Below is a small trained network, with its code and all its weights. Each question gives an input and a target symbol and asks what happens when units are switched off, that is, made to give their printed mean instead of their output.

import numpy as np


def w(rows, s, z=0):
    codes = np.array(rows[::2]) - 128.0
    scale = np.full(codes.shape[1], s)
    scale[-1] = z or s
    return codes * scale


def f(y):
    return y / 2 * (1 + np.tanh(0.7978845608 * (y + 0.044715 * y**3)))


def softmax(a):
    e = np.exp(a - a.max(-1, keepdims=True))
    return e / e.sum(-1, keepdims=True)


def log_softmax(a):
    a = a - a.max(-1, keepdims=True)
    return a - np.log(np.exp(a).sum(-1, keepdims=True))


def net(x, mask):
    ids = ['Ψβγεηξπω'.index(c) for c in x.split()]
    T = len(ids)
    res = E[ids] + P[:T]
    r = res
    for j in range(3):
        rows = slice(2 * j, 2 * j + 2)
        q, k, v = (r @ M[0][rows].T for M in (Q, K, V))
        z = softmax(np.where(np.tri(T) > 0, q @ k.T / 2**0.5, -1e9)) @ v
        o = O[0][rows]
        res = res + np.where(mask[j], z, o[:, -1]) @ o[:, :-1]
    y = f(res @ A[0][:, :-1].T + A[0][:, -1])
    res = res + np.where(mask[3:27], y, B[0][:, -1]) @ B[0][:, :-1]
    return log_softmax(res[-1] @ U[:, :-1].T + U[:, -1])


Q, K, V, O, A, B = {}, {}, {}, {}, {}, {}
E = w([
[104,144,135],'Ψ',
[101,149,139],'β',
[108,154,136],'γ',
[179,173,61],'ε',
[115,174,104],'η',
[163,169,182],'ξ',
[75,112,4],'π',
[172,46,104],'ω',
],0.022)
P = w([
[172,193,253],'0',
[218,228,179],'1',
[233,225,150],'2',
[214,186,148],'3',
[196,182,144],'4',
[192,175,115],'5',
[172,162,105],'6',
[161,145,109],'7',
[174,145,101],'8',
[174,135,59],'9',
[168,121,36],'10',
[189,142,96],'11',
[196,140,127],'12',
],0.0039)
Q[0] = w([
[75,99,208],'H0',
[214,127,246],'H0',
[17,243,124],'H1',
[201,135,188],'H1',
[167,107,87],'H2',
[114,254,105],'H2',
],0.0095)
K[0] = w([
[113,102,100],'H0',
[100,166,83],'H0',
[172,130,121],'H1',
[137,152,118],'H1',
[99,138,150],'H2',
[52,64,3],'H2',
],0.015)
V[0] = w([
[254,125,27],'H0',
[213,130,169],'H0',
[179,96,234],'H1',
[180,185,91],'H1',
[63,241,95],'H2',
[146,86,68],'H2',
],0.0083)
O[0] = w([
[191,123,51,199],'H0',
[238,159,156,173],'H0',
[193,154,224,84],'H1',
[250,192,6,226],'H1',
[57,242,128,254],'H2',
[99,2,146,197],'H2',
],0.007,0.0051)
A[0] = w([
[90,138,161,123],'N0',
[102,175,132,119],'N1',
[135,106,145,116],'N2',
[115,143,146,118],'N3',
[131,189,125,149],'N4',
[161,124,128,133],'N5',
[107,147,125,106],'N6',
[164,113,166,74],'N7',
[130,7,97,2],'N8',
[123,92,61,199],'N9',
[91,135,171,94],'N10',
[125,80,115,212],'N11',
[145,119,169,107],'N12',
[93,109,127,221],'N13',
[136,126,130,111],'N14',
[121,140,92,108],'N15',
[161,118,112,71],'N16',
[91,145,142,97],'N17',
[116,149,119,97],'N18',
[159,106,125,148],'N19',
[173,121,98,179],'N20',
[85,137,146,113],'N21',
[174,156,142,152],'N22',
[142,102,127,114],'N23',
],0.019,0.0065)
B[0] = w([
[107,56,144,133],'N0',
[89,76,172,180],'N1',
[163,150,102,120],'N2',
[133,129,153,131],'N3',
[22,130,79,237],'N4',
[103,177,83,157],'N5',
[96,92,125,141],'N6',
[94,47,109,132],'N7',
[95,254,126,153],'N8',
[153,78,176,245],'N9',
[133,91,153,130],'N10',
[191,161,160,154],'N11',
[118,48,59,127],'N12',
[208,45,189,148],'N13',
[110,156,121,125],'N14',
[122,55,135,189],'N15',
[80,124,99,152],'N16',
[79,99,128,134],'N17',
[92,97,87,148],'N18',
[136,116,121,150],'N19',
[133,62,198,231],'N20',
[134,83,151,133],'N21',
[159,242,144,205],'N22',
[121,109,110,126],'N23',
],0.0058,0.012)
U = w([
[93,110,178,62],'Ψ',
[83,107,190,88],'β',
[78,129,170,140],'γ',
[135,153,1,3],'ε',
[58,145,38,130],'η',
[131,219,145,163],'ξ',
[97,47,87,117],'π',
[205,125,196,243],'ω',
],0.0099,0.0042)

Each question gives the input, a string of symbols that net reads in full, and the target symbol t.
The units are the heads (2 rows each of Q, K, V and O) and the neurons (one row each of A and B). Each row of codes is followed by its name. A weight is (code - 128) times the scale printed after its matrix; where a second scale follows, it is the last column's (O, A, B and U).
mask holds one flag per unit, heads first, then neurons. A switched-off unit (its flag False) gives its mean, the last column of its rows in O or B, instead of its output. The means were averaged over made-up inputs and are rounded, as every weight is.
A unit's drop is (log p(t) with every unit on - log p(t) with that unit switched off) / (log p(t) with every unit on - log p(t) with every unit switched off).
The circuit of an input: a set's keep is (log p(t) with only the set's units on - log p(t) with every unit switched off) / (log p(t) with every unit on - log p(t) with every unit switched off). Starting from the 12 units with the biggest drops (on a tie, the unit counted first), units are removed one at a time, each time the one whose removal leaves the highest keep (on an exact tie, the one counted first), for as long as the keep stays at least 0.8.
units of the circuit, in order: the units of the circuit, biggest drop first
most important unit: the unit with the biggest drop
k most important neurons: the k neurons with the biggest drops, biggest first
heads that matter: for each layer, one digit per head in row order, 1 if its drop is at least 0.15 and else 0, layers parted by /
drop of u: that unit's drop, to one decimal
input η η π η ω β ε π, target π: units of the circuit, in order : [N9; N15]
input β ξ ξ Ψ, target ξ: units of the circuit, in order : [H1; H2; N22; N9]
input ω β ε, target ω: units of the circuit, in order : [H2; N20]
input ξ η β β β β β γ ξ, target ξ: units of the circuit, in order : [N22; H2]
input β ξ ξ ξ η, target ξ: heads that matter : 110
input π π η Ψ, target π: heads that matter : 110
input ε η γ, target η: most important unit : N4
input γ γ Ψ ε ε η γ, target η: units of the circuit, in order : [H2; N4; H1; N9]
input ω Ψ γ ω γ η, target ω: units of the circuit, in order : [H2; N4]
input η β β ω γ, target ω: units of the circuit, in order : [H2; N4]
input ε ξ π β ω β π η η ω, target ω: units of the circuit, in order : [N4; N11]
input γ η η ξ ε β ξ, target ξ: heads that matter : 000
input ξ γ η β β π ε ξ η ε Ψ ω, target ω: 4 most important neurons : [N4; N20; N9; N11]
input η ξ ω ε η, target ω: most important neuron : [N20]
input Ψ Ψ η γ ε π π η γ, target π: 3 most important neurons : [N22; N8; N13]
input ε ω ω η β Ψ γ ω ε γ, target ω: drop of N4 : 0.4
input γ ξ ξ ε, target ξ: drop of N22 : 0.8
input η γ Ψ ξ η η β, target η: drop of H1 : -0.1
input Ψ π ε ξ ξ γ ξ η Ψ γ γ π π, target π: drop of N9 : 0.2
